Here is a tiny trained network, its code and every weight. The questions are about switching its units off for an input and a class, where a switched-off unit gives its printed mean instead of its output.

import numpy as np


def w(rows, s, z=0):
    codes = np.array(rows[::2]) - 128.0
    scale = np.full(codes.shape[1], s)
    scale[-1] = z or s
    return codes * scale


def f(y):
    return y / 2 * (1 + np.tanh(0.7978845608 * (y + 0.044715 * y**3)))


def log_softmax(a):
    a = a - a.max(-1, keepdims=True)
    return a - np.log(np.exp(a).sum(-1, keepdims=True))


def net(x, mask):
    res = np.array(x, float).reshape(1, 8) / 4 @ E
    y = f(res @ A[0][:, :-1].T + A[0][:, -1])
    res = res + np.where(mask, y, B[0][:, -1]) @ B[0][:, :-1]
    return log_softmax(res[-1] @ U[:, :-1].T + U[:, -1])


A, B = {}, {}
E = w([
[218,92,138,196,180,187,69,68,124,198,207,87],'x0',
[57,185,181,173,88,47,186,137,78,243,168,38],'x1',
[182,156,119,96,2,139,141,55,213,73,127,67],'x2',
[123,115,133,143,137,115,132,118,149,131,115,128],'x3',
[101,44,42,80,76,95,167,69,85,189,168,189],'x4',
[193,123,195,51,164,73,175,171,194,138,208,153],'x5',
[106,158,142,100,132,145,95,99,129,150,134,151],'x6',
[120,124,131,130,130,123,122,121,139,131,125,129],'x7',
],0.0063)
A[0] = w([
[188,72,63,93,120,183,97,134,180,37,91,166,163],'N1',
[200,97,172,63,180,80,157,191,183,131,189,148,120],'N2',
[126,71,44,98,107,124,166,98,107,147,184,186,57],'N3',
[167,157,215,9,144,103,100,112,183,179,208,196,195],'N4',
[154,81,109,87,159,160,71,129,153,60,91,219,31],'N5',
[85,64,150,176,254,152,101,231,25,180,151,226,84],'N6',
[112,44,64,62,94,103,158,107,117,165,127,182,63],'N7',
[238,68,135,158,169,167,60,94,135,186,211,78,32],'N8',
[38,154,111,27,102,64,193,202,152,43,23,191,6],'N9',
[175,188,179,159,168,156,94,167,166,95,80,88,38],'N10',
[220,60,136,175,184,170,67,60,107,143,163,114,123],'N11',
[121,80,68,85,98,83,140,80,90,157,153,181,69],'N12',
[175,97,79,98,201,163,69,142,117,74,101,232,136],'N13',
[154,168,201,126,174,166,116,199,128,111,90,126,50],'N14',
[193,131,117,139,26,146,116,59,194,125,173,51,218],'N15',
[120,214,190,153,153,135,110,191,156,57,87,119,36],'N16',
[63,140,64,221,110,193,46,52,64,101,58,129,170],'N17',
],0.0054,0.0024)
B[0] = w([
[51,193,214,149,103,77,151,134,53,152,118,102,244],'N1',
[157,39,83,90,62,53,68,195,111,78,104,115,204],'N2',
[108,114,90,158,214,157,62,49,174,61,198,57,175],'N3',
[182,60,134,153,86,37,71,147,103,87,64,95,224],'N4',
[79,183,166,142,141,99,162,173,39,172,164,74,198],'N5',
[125,122,208,120,30,198,191,55,162,2,96,228,237],'N6',
[117,146,71,225,199,170,50,46,154,88,174,68,184],'N7',
[213,159,24,23,184,145,149,166,139,213,78,180,221],'N8',
[226,200,36,75,230,200,193,158,161,220,84,204,235],'N9',
[118,112,84,203,190,181,52,73,163,64,197,60,185],'N10',
[118,197,144,117,196,143,197,135,115,182,93,150,221],'N11',
[91,137,76,212,191,147,86,77,151,105,211,61,177],'N12',
[56,158,200,151,91,95,142,171,59,160,133,76,224],'N13',
[152,128,93,155,102,155,68,74,163,84,176,80,166],'N14',
[93,171,194,141,94,154,194,84,125,100,88,216,244],'N15',
[119,161,66,186,208,154,81,47,175,99,198,71,183],'N16',
[213,33,59,66,40,54,67,215,135,133,54,100,253],'N17',
],0.0062,0.0057)
U = w([
[214,206,33,63,212,197,180,169,156,229,80,198,114],'0',
[100,130,57,232,206,175,18,38,186,49,232,38,24],'1',
[136,139,147,150,102,79,139,128,110,116,74,139,254],'2',
[177,26,66,92,26,39,38,230,120,99,44,110,19],'3',
[113,152,204,122,27,206,200,61,169,48,99,236,93],'4',
[8,221,220,187,104,34,192,198,35,253,165,45,42],'5',
],0.006,0.0047)

Each question gives the input, the list of numbers given to net, and the class t.
The units are the neurons (one row each of A and B). Each row of codes is followed by its name. A weight is (code - 128) times the scale printed after its matrix; where a second scale follows, it is the last column's (A, B and U).
mask holds one flag per neuron, in row order. A switched-off neuron (its flag False) gives its mean, the last column of its row in B, instead of its output. The means were averaged over made-up inputs and are rounded, as every weight is.
A unit's drop is (log p(t) with every unit on - log p(t) with that unit switched off) / (log p(t) with every unit on - log p(t) with every unit switched off).
The circuit of an input: a set's keep is (log p(t) with only the set's units on - log p(t) with every unit switched off) / (log p(t) with every unit on - log p(t) with every unit switched off). Starting from the 12 units with the biggest drops (on a tie, the unit counted first), units are removed one at a time, each time the one whose removal leaves the highest keep (on an exact tie, the one counted first), for as long as the keep stays at least 0.8.
units of the circuit, in order: the units of the circuit, biggest drop first
most important unit: the unit with the biggest drop
k most important neurons: the k neurons with the biggest drops, biggest first
input [-7,1,6,8,0,0,5,7], class 0: units of the circuit, in order : (N9)
input [-5,7,7,-1,4,-2,6,-7], class 4: units of the circuit, in order : (N15, N1)
input [6,6,-8,1,-6,8,4,-7], class 3: units of the circuit, in order : (N2, N4)
input [-3,-8,-6,7,2,-6,5,6], class 5: 2 most important neurons : (N13, N5)
input [1,-6,1,-5,6,-4,1,-6], class 1: 2 most important neurons : (N3, N7)
input [-2,-7,2,8,-6,-5,-1,4], class 5: 3 most important neurons : (N1, N5, N13)
input [2,-2,1,-3,6,6,5,-6], class 1: units of the circuit, in order : (N3, N7)
input [-7,-8,-2,-7,-5,7,7,-1], class 5: units of the circuit, in order : (N13, N5)
input [7,-8,-1,1,6,5,-3,8], class 5: units of the circuit, in order : (N13, N1)
input [-5,6,-7,-6,-4,6,3,-4], class 4: 2 most important neurons : (N6, N17)
input [7,-7,-4,-8,2,-8,-1,3], class 3: 2 most important neurons : (N17, N9)
input [3,-8,0,8,-6,-5,3,-3], class 5: 2 most important neurons : (N1, N13)
input [-6,-5,7,-5,-6,6,7,-6], class 2: units of the circuit, in order : (N1, N6)
input [1,3,-7,-1,0,-7,-1,0], class 3: units of the circuit, in order : (N17)
input [0,5,-3,-6,-4,-6,4,1], class 3: units of the circuit, in order : (N17, N1)
input [6,1,5,-3,3,-2,-5,-2], class 0: units of the circuit, in order : (N8, N11)
input [-8,8,-2,8,-3,-6,2,-4], class 0: units of the circuit, in order : (N9, N1)
input [3,6,-1,1,6,7,-4,-1], class 3: units of the circuit, in order : (N2, N4)
input [2,-1,-8,1,-8,4,6,-6], class 1: 3 most important neurons : (N10, N16, N14)
input [4,4,6,-2,-4,-4,-2,-2], class 4: most important unit : N15
input [-7,-6,-8,1,8,8,3,8], class 1: 3 most important neurons : (N7, N3, N12)
input [6,0,-7,4,0,-4,3,8], class 4: 2 most important neurons : (N6, N9)
input [7,-4,-3,-6,-4,-6,5,0], class 0: 4 most important neurons : (N11, N8, N4, N2)
input [7,-8,-8,-1,2,-6,3,-3], class 4: 3 most important neurons : (N6, N9, N13)
